Below is a small trained network, with its code and all its weights. Each question gives an input and a class and asks what happens when units are switched off, that is, made to give their printed mean instead of their output.

import numpy as np


def w(rows, s, z=0):
    codes = np.array(rows[::2]) - 128.0
    scale = np.full(codes.shape[1], s)
    scale[-1] = z or s
    return codes * scale


def f(y):
    return y / 2 * (1 + np.tanh(0.7978845608 * (y + 0.044715 * y**3)))


def log_softmax(a):
    a = a - a.max(-1, keepdims=True)
    return a - np.log(np.exp(a).sum(-1, keepdims=True))


def net(x, mask):
    res = np.array(x, float).reshape(1, 6) / 4 @ E
    y = f(res @ A[0][:, :-1].T + A[0][:, -1])
    res = res + np.where(mask, y, B[0][:, -1]) @ B[0][:, :-1]
    return log_softmax(res[-1] @ U[:, :-1].T + U[:, -1])


A, B = {}, {}
E = w([
[139,120,245,154,91,62],'x0',
[154,85,182,153,128,211],'x1',
[109,169,149,143,67,92],'x2',
[171,120,139,225,106,67],'x3',
[187,159,110,113,115,126],'x4',
[65,192,103,188,115,141],'x5',
],0.012)
A[0] = w([
[44,179,193,70,134,186,140],'neuron 0',
[171,159,182,232,88,254,241],'neuron 1',
[19,85,127,19,122,89,175],'neuron 2',
[132,23,126,134,129,156,145],'neuron 3',
[157,187,115,71,97,28,137],'neuron 4',
[165,103,222,78,73,143,254],'neuron 5',
[179,43,154,72,173,134,180],'neuron 6',
],0.0083,0.0049)
B[0] = w([
[67,171,216,108,94,174,214],'neuron 0',
[49,89,172,217,171,185,255],'neuron 1',
[116,193,183,54,105,84,232],'neuron 2',
[123,89,123,107,202,103,173],'neuron 3',
[143,100,73,199,132,131,208],'neuron 4',
[217,12,240,142,11,155,227],'neuron 5',
[141,4,142,69,111,1,213],'neuron 6',
],0.0084,0.0087)
U = w([
[194,130,189,232,114,107,154],'0',
[164,158,112,78,115,116,3],'1',
[211,74,130,89,164,77,173],'2',
[153,150,198,91,59,162,36],'3',
[122,193,60,187,152,159,252],'4',
[100,44,153,171,246,181,108],'5',
[58,203,131,88,160,100,188],'6',
],0.013,0.0037)

Each question gives the input, the list of numbers given to net, and the class t.
The units are the neurons (one row each of A and B). Each row of codes is followed by its name. A weight is (code - 128) times the scale printed after its matrix; where a second scale follows, it is the last column's (A, B and U).
mask holds one flag per neuron, in row order. A switched-off neuron (its flag False) gives its mean, the last column of its row in B, instead of its output. The means were averaged over made-up inputs and are rounded, as every weight is.
A unit's drop is (log p(t) with every unit on - log p(t) with that unit switched off) / (log p(t) with every unit on - log p(t) with every unit switched off).
The circuit of an input: a set's keep is (log p(t) with only the set's units on - log p(t) with every unit switched off) / (log p(t) with every unit on - log p(t) with every unit switched off). Starting from all 7 units, units are removed one at a time, each time the one whose removal leaves the highest keep (on an exact tie, the one counted first), for as long as the keep stays at least 0.8.
circuit, biggest first: the units of the circuit, biggest drop first
top k neurons: the k neurons with the biggest drops, biggest first
drop of u: that unit's drop, to one decimal
input [1,-8,6,7,-4,5], class 4: circuit, biggest first => [neuron 5; neuron 6; neuron 4]
input [-6,5,-3,-5,8,-3], class 2: circuit, biggest first => [neuron 6]
input [3,-3,8,-2,5,6], class 4: circuit, biggest first => [neuron 5; neuron 4; neuron 6]
input [-5,-5,6,1,-1,-6], class 4: circuit, biggest first => [neuron 5; neuron 4]
input [-3,-6,-8,6,-8,-1], class 2: top 3 neurons => [neuron 1; neuron 0; neuron 4]
input [2,3,-3,7,-4,-1], class 5: top 3 neurons => [neuron 1; neuron 3; neuron 2]
input [-4,3,-3,-6,-3,-3], class 2: circuit, biggest first => [neuron 6; neuron 1]
input [-3,-1,4,2,-3,8], class 4: circuit, biggest first => [neuron 2; neuron 5]
input [-8,5,6,7,0,-7], class 5: circuit, biggest first => [neuron 1; neuron 3]
input [-6,1,3,0,-5,0], class 6: circuit, biggest first => [neuron 5; neuron 1]
input [-1,-6,-6,3,2,0], class 4: circuit, biggest first => [neuron 5; neuron 6]
input [0,5,-1,-4,7,7], class 5: top 2 neurons => [neuron 1; neuron 2]
input [-4,3,0,-1,3,-3], class 2: top 3 neurons => [neuron 6; neuron 1; neuron 0]
input [-8,-7,0,4,-6,-1], class 4: circuit, biggest first => [neuron 6]
input [-6,4,-1,-8,-5,-4], class 3: top 3 neurons => [neuron 0; neuron 2; neuron 1]
input [-1,4,0,-4,7,4], class 5: top 3 neurons => [neuron 1; neuron 2; neuron 5]
input [-4,6,2,-7,-3,1], class 3: top 3 neurons => [neuron 0; neuron 2; neuron 4]
input [-7,-1,-5,4,0,4], class 4: top 2 neurons => [neuron 6; neuron 5]
input [-8,-2,-4,5,0,1], class 4: drop of neuron 5 => 0.2
input [2,-4,-2,-2,-6,-4], class 2: drop of neuron 2 => -0.1
input [-5,4,-5,-5,4,-8], class 2: drop of neuron 5 => 0.0
input [-6,1,4,5,6,5], class 4: circuit, biggest first => [neuron 5]
